Below are the code and all the weights of a small trained network. Each question names an input and a class and asks about switching units off, where a switched-off unit gives its printed mean instead of its output.

import numpy as np


def w(rows, s, z=0):
    codes = np.array(rows[::2]) - 128.0
    scale = np.full(codes.shape[1], s)
    scale[-1] = z or s
    return codes * scale


def f(y):
    return y / 2 * (1 + np.tanh(0.7978845608 * (y + 0.044715 * y**3)))


def log_softmax(a):
    a = a - a.max(-1, keepdims=True)
    return a - np.log(np.exp(a).sum(-1, keepdims=True))


def net(x, mask):
    res = np.array(x, float).reshape(1, 3) / 4 @ E
    y = f(res @ A[0][:, :-1].T + A[0][:, -1])
    res = res + np.where(mask, y, B[0][:, -1]) @ B[0][:, :-1]
    return log_softmax(res[-1] @ U[:, :-1].T + U[:, -1])


A, B = {}, {}
E = w([
[101,164,106,111,119,208,84,76],'x0',
[95,75,108,16,175,102,60,121],'x1',
[142,144,3,164,32,131,238,98],'x2',
],0.013)
A[0] = w([
[125,137,64,144,105,161,146,108,253],'neuron 1',
[103,171,110,100,117,133,149,151,179],'neuron 2',
[144,140,96,119,108,130,139,87,204],'neuron 3',
[119,118,76,105,136,140,155,129,134],'neuron 4',
[128,154,127,199,124,146,167,140,189],'neuron 5',
[127,121,151,84,137,93,141,126,207],'neuron 6',
[116,150,144,104,130,102,86,139,173],'neuron 7',
[137,160,124,108,137,136,144,123,168],'neuron 8',
[132,142,143,160,109,127,149,101,166],'neuron 9',
[127,116,124,116,120,83,157,130,233],'neuron 10',
[139,153,64,129,110,143,117,138,150],'neuron 11',
[134,122,107,64,143,121,96,138,152],'neuron 12',
[133,134,90,143,141,105,160,154,78],'neuron 13',
[124,137,142,178,113,158,122,126,183],'neuron 14',
[119,132,100,49,144,229,69,110,174],'neuron 15',
[133,110,179,146,145,2,132,167,102],'neuron 16',
[130,151,152,97,151,127,133,124,113],'neuron 17',
[127,153,138,239,138,196,133,128,132],'neuron 18',
[130,118,177,98,141,133,89,134,229],'neuron 19',
[115,136,148,110,148,145,119,119,63],'neuron 20',
[126,151,163,119,139,178,98,142,236],'neuron 21',
[135,137,152,126,114,132,162,125,182],'neuron 22',
[114,104,115,151,112,153,132,150,246],'neuron 23',
[123,145,118,58,131,144,111,104,146],'neuron 24',
],0.018,0.0026)
B[0] = w([
[113,110,130,159,140,111,225,139,242],'neuron 1',
[117,121,137,143,137,117,149,121,158],'neuron 2',
[107,119,118,153,150,123,169,111,194],'neuron 3',
[125,106,97,134,162,96,159,105,180],'neuron 4',
[143,150,134,198,82,125,107,153,235],'neuron 5',
[112,163,133,122,116,120,95,163,172],'neuron 6',
[130,135,111,89,129,138,96,106,185],'neuron 7',
[125,125,145,125,105,113,147,142,140],'neuron 8',
[138,138,142,165,110,118,107,116,185],'neuron 9',
[103,184,92,116,163,106,132,107,165],'neuron 10',
[129,90,122,153,163,137,158,121,194],'neuron 11',
[120,119,155,164,102,111,75,147,201],'neuron 12',
[141,106,91,138,152,103,89,91,172],'neuron 13',
[166,172,146,145,114,149,147,131,185],'neuron 14',
[100,17,205,92,68,192,116,132,249],'neuron 15',
[110,151,159,63,193,130,130,254,218],'neuron 16',
[161,99,105,102,145,107,109,123,158],'neuron 17',
[216,210,168,185,110,157,141,143,247],'neuron 18',
[110,178,78,65,120,133,105,86,222],'neuron 19',
[173,72,96,121,155,121,102,110,161],'neuron 20',
[136,148,102,112,106,114,161,34,198],'neuron 21',
[113,148,124,143,109,122,125,139,159],'neuron 22',
[123,145,137,146,119,109,145,117,160],'neuron 23',
[99,70,125,140,92,144,124,165,190],'neuron 24',
],0.029,0.018)
U = w([
[85,105,28,156,183,25,209,89,112],'0',
[180,162,112,25,148,166,151,20,106],'1',
[57,31,202,108,152,170,254,124,90],'2',
[82,60,138,68,28,142,30,108,109],'3',
[191,74,95,119,139,117,85,108,3],'4',
[222,222,144,212,56,85,130,149,194],'5',
[114,197,141,33,217,92,114,222,249],'6',
],0.0077,0.0021)

Each question gives the input, the list of numbers given to net, and the class t.
The units are the neurons (one row each of A and B). Each row of codes is followed by its name. A weight is (code - 128) times the scale printed after its matrix; where a second scale follows, it is the last column's (A, B and U).
mask holds one flag per neuron, in row order. A switched-off neuron (its flag False) gives its mean, the last column of its row in B, instead of its output. The means were averaged over made-up inputs and are rounded, as every weight is.
A unit's drop is (log p(t) with every unit on - log p(t) with that unit switched off) / (log p(t) with every unit on - log p(t) with every unit switched off).
The circuit of an input: a set's keep is (log p(t) with only the set's units on - log p(t) with every unit switched off) / (log p(t) with every unit on - log p(t) with every unit switched off). Starting from the 12 units with the biggest drops (on a tie, the unit counted first), units are removed one at a time, each time the one whose removal leaves the highest keep (on an exact tie, the one counted first), for as long as the keep stays at least 0.8.
circuit, biggest first: the units of the circuit, biggest drop first
k most important neurons: the k neurons with the biggest drops, biggest first
drop of u: that unit's drop, to one decimal
input [0,-3,-4], class 1: 3 most important neurons	(neuron 5; neuron 12; neuron 21)
input [8,-2,2], class 2: circuit, biggest first	(neuron 15)
input [-7,-2,3], class 6: 2 most important neurons	(neuron 16; neuron 18)
input [-5,5,4], class 6: 3 most important neurons	(neuron 16; neuron 21; neuron 1)
input [-2,3,-4], class 6: 2 most important neurons	(neuron 16; neuron 5)
input [4,-2,-2], class 1: 2 most important neurons	(neuron 5; neuron 12)
input [4,-2,-5], class 1: 2 most important neurons	(neuron 21; neuron 5)
input [-4,7,-8], class 3: 3 most important neurons	(neuron 15; neuron 12; neuron 24)
input [-1,-6,-8], class 6: 2 most important neurons	(neuron 16; neuron 15)
input [5,-3,-7], class 1: drop of neuron 21	0.5
input [-8,1,4], class 6: drop of neuron 16	0.7
input [2,0,-1], class 3: drop of neuron 1	0.6
input [-2,1,4], class 0: drop of neuron 15	0.1
input [-2,-3,-5], class 6: circuit, biggest first	(neuron 16)
